Below are the code and all the weights of a small trained network. Each question names an input and a class and asks about switching units off, where a switched-off unit gives its printed mean instead of its output.

import numpy as np


def w(rows, s, z=0):
    codes = np.array(rows[::2]) - 128.0
    scale = np.full(codes.shape[1], s)
    scale[-1] = z or s
    return codes * scale


def f(y):
    return y / 2 * (1 + np.tanh(0.7978845608 * (y + 0.044715 * y**3)))


def log_softmax(a):
    a = a - a.max(-1, keepdims=True)
    return a - np.log(np.exp(a).sum(-1, keepdims=True))


def net(x, mask):
    res = np.array(x, float).reshape(1, 6) / 4 @ E
    y = f(res @ A[0][:, :-1].T + A[0][:, -1])
    res = res + np.where(mask, y, B[0][:, -1]) @ B[0][:, :-1]
    return log_softmax(res[-1] @ U[:, :-1].T + U[:, -1])


A, B = {}, {}
E = w([
[131,192,172,217,226],'x0',
[251,101,91,176,84],'x1',
[169,70,90,56,194],'x2',
[131,43,181,194,106],'x3',
[81,91,1,181,89],'x4',
[148,81,106,132,167],'x5',
],0.0088)
A[0] = w([
[171,187,172,96,187,53],'N1',
[119,147,131,212,123,128],'N2',
[102,153,132,230,162,29],'N3',
[81,90,152,82,141,79],'N4',
[90,171,17,112,91,120],'N5',
[146,123,149,62,191,92],'N6',
[174,210,122,114,140,67],'N7',
[181,100,81,134,112,23],'N8',
[95,159,69,120,55,153],'N9',
[182,107,184,115,71,206],'N10',
[129,80,102,110,183,3],'N11',
[99,142,151,254,145,39],'N12',
[104,108,163,72,206,118],'N13',
[88,148,102,111,123,98],'N14',
[53,47,185,68,132,200],'N15',
[117,123,223,118,78,205],'N16',
[70,102,130,121,158,158],'N17',
[202,31,82,136,108,87],'N18',
[114,147,98,130,118,69],'N19',
[142,83,90,116,182,68],'N20',
[130,120,136,220,128,108],'N21',
[174,71,26,140,98,108],'N22',
[178,55,36,123,82,121],'N23',
[64,193,21,114,59,84],'N24',
[79,152,137,199,146,147],'N25',
[95,61,121,57,181,87],'N26',
[109,104,180,123,90,153],'N27',
[91,156,87,109,100,94],'N28',
[188,206,130,112,194,24],'N29',
[122,158,97,231,124,103],'N30',
[206,149,188,117,112,165],'N31',
],0.011,0.0036)
B[0] = w([
[170,206,115,100,188,189],'N1',
[103,95,168,174,144,175],'N2',
[64,141,144,245,169,178],'N3',
[126,153,97,158,66,162],'N4',
[49,101,160,71,104,205],'N5',
[111,183,49,88,140,179],'N6',
[213,112,163,83,221,164],'N7',
[146,78,97,113,171,168],'N8',
[97,84,191,84,153,194],'N9',
[198,126,153,130,91,200],'N10',
[91,141,78,142,124,144],'N11',
[103,127,169,223,140,192],'N12',
[128,227,68,137,98,187],'N13',
[97,155,133,85,99,148],'N14',
[155,171,74,160,23,215],'N15',
[193,134,138,148,65,201],'N16',
[123,143,102,162,77,161],'N17',
[191,64,67,144,177,224],'N18',
[81,122,131,118,146,132],'N19',
[72,126,60,141,128,157],'N20',
[161,113,150,200,170,178],'N21',
[120,15,91,93,175,232],'N22',
[147,1,98,86,153,243],'N23',
[24,111,225,38,97,213],'N24',
[94,175,163,194,100,179],'N25',
[79,157,48,171,76,184],'N26',
[163,101,115,153,37,164],'N27',
[99,133,166,78,115,157],'N28',
[163,179,129,63,224,180],'N29',
[71,87,145,176,173,189],'N30',
[205,141,158,119,112,195],'N31',
],0.0078,0.011)
U = w([
[174,186,121,100,197,113],'0',
[102,150,42,139,71,30],'1',
[151,1,61,111,159,63],'2',
[170,136,141,158,38,250],'3',
[213,117,172,156,72,145],'4',
[110,121,167,247,164,143],'5',
[53,99,180,63,91,136],'6',
],0.0098,0.0022)

Each question gives the input, the list of numbers given to net, and the class t.
The units are the neurons (one row each of A and B). Each row of codes is followed by its name. A weight is (code - 128) times the scale printed after its matrix; where a second scale follows, it is the last column's (A, B and U).
mask holds one flag per neuron, in row order. A switched-off neuron (its flag False) gives its mean, the last column of its row in B, instead of its output. The means were averaged over made-up inputs and are rounded, as every weight is.
A unit's drop is (log p(t) with every unit on - log p(t) with that unit switched off) / (log p(t) with every unit on - log p(t) with every unit switched off).
The circuit of an input: a set's keep is (log p(t) with only the set's units on - log p(t) with every unit switched off) / (log p(t) with every unit on - log p(t) with every unit switched off). Starting from the 12 units with the biggest drops (on a tie, the unit counted first), units are removed one at a time, each time the one whose removal leaves the highest keep (on an exact tie, the one counted first), for as long as the keep stays at least 0.8.
circuit, biggest first: the units of the circuit, biggest drop first
unit that matters most: the unit with the biggest drop
top k neurons: the k neurons with the biggest drops, biggest first
drop when u is switched off: that unit's drop, to one decimal
input [-2,-4,-6,6,4,-2], class 5: top neuron : (N12)
input [-3,2,5,7,-7,-4], class 3: circuit, biggest first : (N15 N22)
input [2,-6,-3,7,-5,-1], class 3: top 2 neurons : (N15 N16)
input [-7,4,-4,-4,-5,-8], class 4: circuit, biggest first : (N10 N31 N7)
input [-4,-6,3,4,5,4], class 1: circuit, biggest first : (N15 N26)
input [7,-1,4,-2,1,-1], class 0: circuit, biggest first : (N29 N1)
input [-3,1,-8,7,1,-5], class 5: circuit, biggest first : (N12 N21)
input [6,-6,6,-7,4,-5], class 6: top 3 neurons : (N24 N5 N18)
input [-1,-7,5,6,-2,-4], class 3: top 2 neurons : (N16 N22)
input [0,-8,2,-4,5,6], class 6: top 2 neurons : (N24 N5)
input [2,1,3,8,-4,8], class 4: top 2 neurons : (N22 N23)
input [5,7,-3,-1,-6,4], class 0: top 3 neurons : (N29 N1 N7)
input [2,-5,4,4,6,-3], class 5: drop when N16 is switched off : 0.1
input [-8,-3,1,-1,-4,8], class 1: drop when N17 is switched off : 0.0
input [8,5,2,-6,8,-2], class 5: unit that matters most : N3
input [1,-8,8,-8,-1,-8], class 1: drop when N13 is switched off : 0.3
input [1,-4,-1,6,0,5], class 5: drop when N10 is switched off : 0.1
